Each row is followed by its class.
[ 12 -27  33  28 -41 -20   5 -27  35  -9  25   1  -3  19   8  15  95  29
   5 -19  -3  35  29 -18  27 -25  -5 -46  28   5   1 -14  15 -19  31 -23
 -34 -34 -29   2 -12  36] | Z
[ 13  -5   8  73 -25 -16  -6 -11  -6 -12 -25 -32 -27 -34  -3  26  23 -33
 -21  23  46 -40  78 -25  13 -50  65  32  29   7  48 -22   7  35  16  -8
  26 -23 -46  34   0  21] | P
[ 29 -18  16  72 -25 -10  -3 -13   3 -18 -12 -39 -40 -27  -7  24  17 -42
 -21   5  47 -29  66 -22   7 -59  56  39  19  -1  45 -20  -7  39  26  -8
  21 -20 -50  24  15  16] | K
[ 20 -20  22  40 -25  -9   2  -5  18 -19 -20 -29 -44 -16  -3  17  17 -34
 -18   9  44 -33  46 -37  23 -58  74  27  22  15  28 -17 -12   8  10  -4
  24 -26 -43  39   9  25] | Y
[ 14  -3   9  67 -22 -11  -2 -12   3 -21 -19 -37 -38 -32 -10  24  13 -28
 -17  14  37 -36  57 -34  15 -59  49  50  25   0  37 -20  -4  38  14 -11
  26 -20 -49  25  14  19] | B
[ 26 -11  38  45 -20 -28  -9 -15   5 -16  -7 -29 -47 -14  -3  14  -3 -37
 -15   3  39 -46  70 -31  23 -49  60  17   7  12  26 -12   3  26   0 -21
  15 -22 -33  32  13  29] | Z
[  4  -4  26  33 -51 -25 -11 -16   5  -8  25 -15  -3   8  26   2 113  36
  13 -12  10  24  55 -14  14 -22 -17 -17  20   4  23 -25  14   1  32 -13
 -14 -23 -54  21  -5  40] | P
[ 13 -25  18  42  -4  -6   1  -6  31 -13 -21 -28 -48 -18  -2  21  -2 -29
 -14   7  32 -28  51 -34  18 -68  52  28  30  16  25 -22  -8  19  -4  -5
  18 -24 -34  15  15  19] | X
[ 13 -19  27  44  -7  -5   4 -15  29 -17 -18 -26 -51 -16  -1  20   6 -35
 -15  -1  37 -34  48 -35  19 -75  52  24  27  14  27 -18  -2  25  -2  -4
  21 -16 -38  20  11  21] | X
[ 27 -11  43  50 -36 -23  -8 -16   9 -23 -14 -33 -33  -5   3   6   2 -41
 -13   4  38 -49  78 -33  19 -52  64  18   2   6  25  -6   0  21  15 -15
  15 -19 -33  34   8  32] | Z
[ 13 -17  38  38 -45 -23 -11 -17  24  -8  34 -22  -4  22  -1  29  87  28
  10 -26  10  31  44 -24  13 -19 -30 -12   6   1   5 -25   8  -3  26 -17
 -32  -6 -44 -13   6  41] | B
[ 13 -27  33  23 -40 -20   5 -23  25 -12  25 -12   5  13   9  13  95  34
  11 -20   1  30  38 -12  26 -24 -20 -21  35   5  10 -19  12 -11  32 -21
 -17 -31 -38  11  -4  31] | J
[ 19 -26  37  20 -39 -20  13 -20  28  -8  21  -9  -2  17   9  14  94  29
   7 -18   4  32  23 -18  28 -19 -25 -26  37   5  18 -13  11 -11  32 -15
 -13 -35 -35  11  -8  33] | J
[ 20  -5   3  75 -17  -3  -2 -21  -7 -16 -25 -35 -36 -25  -5  22  13 -36
 -23  19  44 -32  65 -29   9 -59  56  25  33   5  40 -18  -1  34  14  -4
  16 -19 -39  27  15  20] | S
[  0  -1  33  49  -1 -18  -5 -20  -4 -29  -9 -32 -72  -8   7   8  30 -33
 -11   6  33 -26  60 -14  17 -52  42  38  11  21  17 -21  -1  28  12   0
   6  -6 -36  20  12  25] | B
[ 17  -4  33  37 -47 -30  -3 -25  12 -12  33 -18   4  32   2  22  87  18
   3 -21  14  29  36 -25  22 -14 -14 -45  14   6  24 -28  13  -3  25 -21
 -31  -3 -42  -4  -2  38] | S
[ 10 -20  47  23 -28 -25  -3  -9  24  -1  48   2  -2   8   3   1  85  33
   3 -30 -17  24  44 -34  31 -20 -10 -17  34   3   1 -33  17  -8   2 -25
 -19 -17 -36 -17  -1  29] | X
[ 20 -21  39  32 -41 -26  -3  -5  12   1  47  -4  -2  13   7   9 100  28
   2 -29   1  36  52 -16  23 -12 -10 -12  26  -2   7 -34  14 -10  21 -22
 -26 -16 -39 -14  -1  29] | K
[ 16 -21  11  48 -27  -8   3  -2  29 -22 -23 -32 -35 -15  -3  18   7 -33
 -14  -1  42 -24  56 -36  17 -66  69  25  22  14  18 -13 -17   5  21  -3
  24 -29 -37  43  12  30] | Y
[ 25 -16  42  43 -53 -30  -3 -17  20  -3  34 -19   4  14   4  24  90  29
  -1 -31  20  30  44 -22  16 -27  -7 -23   7  -1  23 -26  14   6  28 -25
 -24 -14 -45 -13   6  34] | K
[ 18 -31  21  39 -21  -8   3  -8  23 -23 -22 -40 -47  -9 -10  25   9 -30
  -9   3  34 -24  38 -34  20 -68  37  40  21  10  21 -14 -12  13  13  -1
  19 -15 -38  28  12  26] | B
[ 16   0  19  70 -19 -12  -2 -13   9 -30 -18 -37 -33 -29  -3  27   6 -37
 -20  12  44 -33  67 -32   6 -54  65  43  22   3  46 -18  -5  44  20  -5
  24 -31 -41  29  18  18] | C
[ 12  -5  13  72  -4  -5  -6 -16  13 -15 -22 -31 -41 -33  -3  18   6 -38
 -23  18  37 -36  68 -27  11 -63  59  32  32  11  42 -24  -4  35  10  -3
  21 -24 -39  22  13  19] | X
[ 24 -11  40  46 -31 -17  -3 -18   6 -23  -8 -31 -43 -15  -2   9  -1 -43
 -15   2  37 -47  70 -28  18 -55  57  16  10   8  29  -1   5  27   6 -10
  17 -17 -28  34  12  24] | Z
[ -1  -2  47  53  -7 -14  -7 -41   1 -40 -13 -40 -54 -13   3  14  25 -38
 -17  14  43 -25  76 -15  15 -53  65  23  29  21  26 -22   3  28  12   1
  11 -20 -36  28  20  26] | C
[ 19 -10  18  75  -5  -3  -9 -16   4 -17 -24 -27 -37 -29  -4  16   7 -36
 -18  20  35 -40  70 -32  12 -60  68  39  31   5  39 -24   0  33   9  -8
  25 -29 -44  20   8  21] | X
[ 11 -22  49  19 -29 -22 -14 -23  16  -6  54   7  -8  -6  -3   8  94  37
  -1 -26 -10   9  43 -26  34 -20  -2 -11  30   3  12 -39  21  -6  -4 -31
 -24 -18 -44 -16  -2  22] | X
[ 17 -22  10  39 -19  -7   1 -13  19 -15 -25 -31 -45  -8  -6  26  14 -41
 -22   8  39 -26  51 -28  20 -63  52  19  30  22  39 -25 -12   5   3   5
  15 -10 -34  27  11  22] | S
[  7 -19  38  14 -46 -34   0 -12  24 -12  50  -8   2  10 -12  15  91  36
   4 -23 -14  22  32 -33  38  -7 -26  -7  35  -3   3 -37  11  -8  12 -33
 -25 -14 -48 -16  -5  24] | B
[  3  -8  42  55   2 -24  -9 -33  -7 -46  -3 -35 -54  -7   9  12  23 -42
 -14   9  42 -16  75 -14   9 -50  65  21   8  18  30 -28  -8  29  16   5
   4 -12 -30  27  15  25] | C
[  2   6  23  28 -38 -20   1 -11   4  -2  26 -24  -2  15  30  -4  94  42
  14 -23  13  29  51 -12   9 -25 -36 -14  12   5  20 -18   8  -3  41  -6
 -24 -14 -44  10   8  40] | T
[  5  -2  22  35 -40 -23 -16 -15   5 -13  36 -25 -12   7  18   9  97  41
  13 -26   5  33  49 -14  13 -27 -42   6   6  -4   8 -23   4   4  35 -12
 -26 -14 -51  12  10  42] | B
[  7  -8  29  22 -45 -35  -9   0   7  -4  48   3   0   2  15   3 111  28
   6 -23  -3  31  47 -17  26  -7  -1 -29  29   8  24 -38  20   1   6 -27
 -16 -15 -42   2  -7  31] | P
[ 12   2  32  47 -37 -24  -6  -5  12 -11 -18 -28 -34 -15   3  18  13 -27
 -15   2  45 -43  80 -35  21 -51  60  22  15  19  33 -11  12  26  -3 -16
  20 -21 -37  30   6  32] | P
[ 14 -22   0  45 -10  -9   8 -11  29 -18 -21 -30 -38 -22   0  26  14 -29
 -15   0  46 -20  47 -29  17 -68  55  36  27  16  31 -23 -19  19  23  -3
  28 -24 -34  21  17  20] | M
[  5   4  19  34 -36 -25 -14  -2   0  -9  40 -20 -17  14  30   0  96  35
  21 -33   2  42  51 -11   9 -29 -41   3  -2   3  11 -19   5   8  29  -8
 -22  -8 -43  19   8  46] | B
[ 25 -15  38  42 -33 -15 -12  -4   8 -22 -13 -35 -28 -23  -4  16   3 -27
  -6  -5  47 -44  73 -27  15 -50  56  32   8   5  35  -6  11  32  10 -11
  14 -11 -36  34   1  21] | U
[ 16 -12  17  31 -34 -23 -17 -17  -3  -8  46 -10  -7   9  30   0 108  31
  14 -27  13  33  57   2   5 -20 -29  -4   5   4  20 -25   1   8  44  -7
 -18 -12 -40  12   4  40] | M
[  1   0  27  55  -3 -18  -1 -28  -6 -31 -13 -32 -59 -11   7   5  22 -37
 -17   7  43 -29  73 -17  12 -55  62  18  21  18  15 -17  -4  22  20   5
  11 -17 -36  42   7  29] | Y
[  6  -6  25  28 -45 -23   3 -17   6  -2  25 -21   3   9  20   0  96  42
   8 -16  11  33  53  -6   7 -24 -35 -17  23   9  13 -24  13  -6  45 -15
 -20 -21 -37   3   4  41] | T
[ 14   3  30  55 -21 -18  -1 -21  -2 -21 -23 -30 -36 -10   0  17  11 -35
 -23   6  44 -40  80 -25  12 -55  40  22  17  15  31 -17   6  15   1 -10
   6 -13 -29  21   8  24] | S
[ 16 -19  13  45 -33 -11  -6  -1  23 -15 -17 -34 -40 -19  -1  20  15 -36
  -8   7  43 -24  58 -29  14 -56  59  14  25  21  36 -18  -8  20  10  -6
  25 -25 -37  39  13  31] | P
[  7   2  19  37 -35 -19 -13 -14   7 -11  26 -15  -5   2  30   6 105  47
  17 -15  19  31  54 -12   6 -26 -17 -12   8  -4  20 -26  11  12  43  -2
 -28 -13 -50  15  -4  34] | U
[ -4 -14  39  46 -10 -12  -4 -35   1 -32 -18 -30 -65 -19   4  12  35 -54
 -18  10  48 -38  67  -9  15 -53  58   8  27  23  33 -14   2  18   5  -1
  11 -16 -32  39   6  21] | P
[ 14 -19  33  35 -42 -35  -8  -7  12   1  33  -4  -4  18  14  20 102  24
   5 -21   9  26  47 -24  17 -20  -3 -31  11   8  21 -26  17   7  14 -17
 -21  -8 -38  -1  -7  40] | P
[ 14 -26  31  16 -34 -32   0 -10  14   5  52   9  -4   2   8   7  93  44
   0 -25 -12  25  49 -17  35 -18  -9 -15  27   5  16 -33  16   6   5  -2
 -13  -2 -35 -13  -1  21] | J
[ 14 -11  34  55  -5 -17  -6 -23   4 -28  -4 -24 -72 -11  11   1  16 -49
 -17  10  37 -22  65 -15  14 -50  65   2   5  18  19 -17  -8  26  14   3
   5 -14 -25  20  19  25] | Z
[ 12 -21  15  42  -1  -7   2  -1  23  -4 -15 -27 -54 -10   2  18  -4 -30
 -12   4  27 -24  55 -35  21 -61  51  30  28  18  26 -17  -6  21  -3   7
  21 -17 -29  17  14  21] | X
[ 12  -5  25  28 -45 -17  -5 -27  19 -14  23  -6  12   6  13  13 103  37
   6 -24  10  26  43  -9  19 -24 -10 -11  29   7  24 -17  14  -4  35 -24
 -21 -34 -36   0  -5  35] | M
[ 15  -5  39  46 -25 -25  -8  -8  10 -25 -20 -30 -27 -22  -2  12   6 -27
 -13   3  45 -49  78 -27  21 -50  68  30   8  12  36 -13   8  26  11  -8
  10 -10 -32  28  -5  19] | U
[  9 -27  27  24 -51 -25  -4 -13  23  -9  21  -7   3  11   6  17 107  27
   8 -18   1  32  33  -8  21 -17 -11 -37  40  13  15 -21  22  -9  28 -33
 -19 -35 -35  12 -13  38] | P
[  5  -3  28  35 -31 -20 -17 -24   6  -5  34 -19  -9   9  25   0  93  34
  13 -17   6  29  58  -9   9 -27 -23 -15  22   7  15 -31  12   6  27 -16
 -17 -21 -45  13   7  43] | X
[ 12  -7  32  31 -44 -35  -5 -11   9   1  28 -18   5  21  10  21  85  31
   3 -28  15  15  43 -32  28 -20   4 -16   7  -3  15 -19  13  -2  22 -19
 -12 -10 -54  15   1  40] | Y
[ 23  -3  41  48 -30 -18   3 -16  11 -21 -11 -27 -29 -14   0  10  16 -23
 -13  -1  34 -48  74 -32  16 -56  50  38  16  14  38 -13   3  26   7  -2
  25 -18 -34  26   9  20] | J
[ 22 -34  14  33 -14 -11  11 -11  22 -17 -16 -30 -40 -15  -6  23   1 -30
 -13   1  41 -30  48 -26  22 -65  46  35  31  14  25 -13  -6  23  14  -2
  25 -15 -30  19   9  17] | M
[ 20 -27  34  32 -49 -35  -8 -14  10   3  44 -19  -2  16   7  21  85  23
  -1 -31  15  32  57 -17  21 -18 -10 -20  12  -4  18 -25  13  12  23 -23
 -25  -9 -43  -5   4  34] | K
[  5 -13  31  20 -47 -34   2  -2  12   2  54  10  -4   4  11   7 109  40
   5 -21  -4  22  46 -31  26 -12  -4 -26  28   3  12 -38  22   3  -1 -22
 -15 -10 -41 -13  -5  24] | P
[  1  -9  36  49   2 -18   8 -28   0 -21 -19 -40 -60 -14  -1   7  18 -46
 -24  16  47 -31  70  -9  13 -53  43  19  32  28  22 -24   2  24  22   0
   7  -6 -32  16   9  23] | T
[ 15 -26  37  15 -45 -24  -4 -24   9   0  42   0  -1   8  -9  18  96  40
  -8 -23  -6  15  42 -33  31 -16  -6 -13  37   4  12 -38  21 -13   0 -21
 -24 -10 -39 -21   1  23] | S
[ 16 -19  41  41 -51 -32   0 -21  16   5  28 -19   7  25  14  22  88  32
   3 -38  25  35  49 -21  21 -28  -6 -29   2  -5  17 -19  19   3  30 -22
 -14 -12 -41  -4   4  43] | K
[ 19   5  47  51 -23 -14 -10 -11  16 -17  -7 -28 -38 -16  -2  10   0 -30
 -16  -2  33 -48  79 -35  14 -54  50  33  14  18  33 -14   9  26  -6 -11
  11 -18 -33  14  10  26] | X
[ 14 -26  27  31 -36 -25   2 -22  20  -8  21  -8  -4  13  15   9  90  23
   8 -15   3  33  35 -17  20 -24  -8 -34  28   0   8 -23  10 -10  33 -27
 -13 -36 -37  16  -5  39] | Z
[  9 -25  34  26 -44 -18  -3 -17  24 -21  29 -21   1  12   0  22  91  21
  13 -30   7  35  26 -12  23 -22 -31 -12  23   1   6 -21  13 -14  33 -33
 -32 -21 -43  14 -11  36] | B
[  6   6  21  33 -39 -22  -9 -11   0  -8  30 -15 -12  13  34   1 101  35
  12 -28  16  29  55 -13   7 -26 -25  -9   4  -1  13 -15   6  -2  36  -4
 -21 -21 -52  35   0  44] | Y
[ 14  -5  28  34 -38 -27  -1 -18  19  -6  38  -4   8  19  13  22 102  34
   5 -29  13  35  42 -21  15 -17  -9 -19  13   8  19 -28  10   2  29 -20
 -26 -14 -32 -22   2  35] | M
[ 11 -20  33  15 -33 -33   7   0  16   2  48   4   0   5   3   2  90  33
  -3 -26  -7  25  41 -27  29 -16 -11 -16  29   8  12 -38  11  -6  14 -20
 -24  -7 -34 -22  -5  25] | T
[ 12 -11  29  24 -54 -29  -9  -5  17  -2  44   6   2  -2   6  11 112  38
   1 -20  -1  22  46 -27  30 -19   6 -20  28   9  19 -39  18  -3  11 -22
 -14 -16 -44  -5  -6  31] | P
[ 14 -20  44  26 -53 -32   0 -12  26  -3  42  10   5   1  -1  16 114  36
  -5 -20  -2  23  38 -33  29 -17   0 -30  30   8  16 -38  22  -9   9 -25
 -22 -17 -40 -17 -12  29] | P
[ 11   3  12  45 -28 -25 -12 -15  -5  -5  27 -13  -5  16  24   7  99  32
   8 -21  10  40  47  -8   5 -22 -20 -27  17   7  22 -34   9   2  27 -14
 -24 -15 -38   8   7  42] | S
[ 18   5  33  45 -46 -13  -6  -5  10 -28 -17 -33 -22 -17   0  11   3 -23
 -12  -6  44 -52  81 -32  17 -55  69  42  10   6  26 -10   8  20  12 -12
  15 -20 -50  38   1  24] | Y
[  5  -5  27  58   2 -15  -3 -43 -10 -25 -19 -37 -60  -9  -4  19  24 -46
 -24  15  48 -27  68 -11  14 -53  47   8  32  27  30 -28   2  18  12   1
   2  -6 -31  28  10  26] | S
[  3  -8  30  47  -2  -8  -2 -36   1 -30  -9 -32 -54 -20   5   9  29 -43
 -18   3  50 -30  70  -3  13 -49  51  28  29  20  27 -19  -2  21  22  -1
  14 -17 -29  22  14  20] | M
[ 11 -17  39  25 -40 -27  -9 -15  16  -8  40  -4   4   2   6  19 100  39
  -5 -17   0  29  52 -24  26 -12  -1  -1  30   0  13 -38  13  -7  16 -18
 -15 -26 -39 -10   8  30] | C
[  8 -20  35  16 -35 -32  10  -7  16   4  42  -2   7  10   4   4  94  36
  -3 -20  -2  25  44 -26  27 -12 -18 -21  37   6   8 -38  14 -12  22 -21
 -26  -9 -35 -19  -8  28] | T
[ 26  -8  36  57 -41 -19  -4 -13  10 -17 -18 -35 -27  -7   0  13   9 -36
 -18  -6  47 -39  77 -24  21 -56  61  28  12   5  39  -7   5  28  20  -9
  19 -19 -41  30   2  29] | K
[  4   1  19  34 -25 -15 -13 -11   2   1  36 -11 -12  15  34  -7  94  44
  14 -15  -7  32  60 -11   6 -23 -26 -10  26   0  10 -26  11  11  25   0
 -22 -20 -38   2   5  38] | X
[  8 -24  33  25 -45 -21   6 -27  27 -10  24  -9  -3  16  13  10  92  27
  11 -18   1  38  35 -17  22 -22 -15 -42  30   2   3 -18  15 -16  29 -31
 -20 -37 -38  11  -3  36] | Z
[ 11 -22  22  40  -2  -7   3 -13  29 -19 -16 -29 -49 -12  -5  16   2 -35
 -14   6  25 -28  48 -35  22 -64  55  21  39  18  28 -23  -9  18  -1   0
  17 -21 -33  19  10  19] | X
[ 19 -10  16  66 -11  -9   4 -18   3 -10 -16 -29 -39 -30  -3  26  24 -28
 -22  22  41 -38  66 -33  15 -54  60  43  29   8  48 -24  -6  34   8   4
  29 -20 -44  20  18  11] | J
[  9 -23  33  20 -52 -33  -9  -8  14  -1  48   3   3   5   1   9 110  26
   2 -16  -5  23  51 -19  27  -2  -1 -30  40   8  14 -41  18  -6  12 -28
 -16 -17 -39  -6  -9  31] | P
[ 16 -19  41  31 -50 -30  -1 -26  19   2  35 -11  -6  14   8  21  83  33
   3 -18  10  26  46 -34  23 -21  -7 -32   7   0  12 -20  18   0  16 -25
 -21 -20 -41  -6   8  37] | Z
[  5 -18  24  24 -42 -21   6 -26  31  -9  25  -3  10   5  10  21  99  34
   3 -35  14  37  34 -12  27 -30 -10 -21  27  13  17 -15  18 -10  34 -27
 -19 -31 -28   1 -10  36] | M
[ 15  -4   2  69 -11  -7   2 -20  -5 -14 -28 -30 -36 -27  -6  26  16 -37
 -25  20  45 -40  63 -30  11 -59  60  33  34  10  49 -30  -1  27   8  -3
  21 -16 -44  27   8  15] | S
[ 11 -21  40  19 -46 -15   1 -26  20 -13  25 -13   5  15  12  11 102  32
  12 -24   1  22  42 -10  22 -22 -21 -14  29   4  19 -14  12 -15  28 -14
 -13 -28 -38  13   0  30] | J
[ 23 -10  13  76 -19 -17  -6 -19   1 -17 -15 -31 -36 -29  -4  17   5 -40
 -22  24  38 -39  77 -30  13 -55  67  17  17   1  34 -16  -4  38  16 -10
  16 -24 -37  27  15  21] | Z
[ 18 -10  46  36 -42 -28   1 -17  21   0  32 -15   4   7  -2  26  86  26
   0 -25  22  28  38 -25  16 -19 -23 -32   4  12  26 -24  15 -10  17 -32
 -31 -14 -37 -21  10  36] | T
[ 15 -11  32  21 -38 -25   0 -17   2  -2  50   5  -2   5   2  12 102  36
  -4 -20  -1  22  41 -23  27 -16 -14 -24  34   6  17 -43  24  -7  -3 -20
 -30   0 -38 -15  -5  21] | S
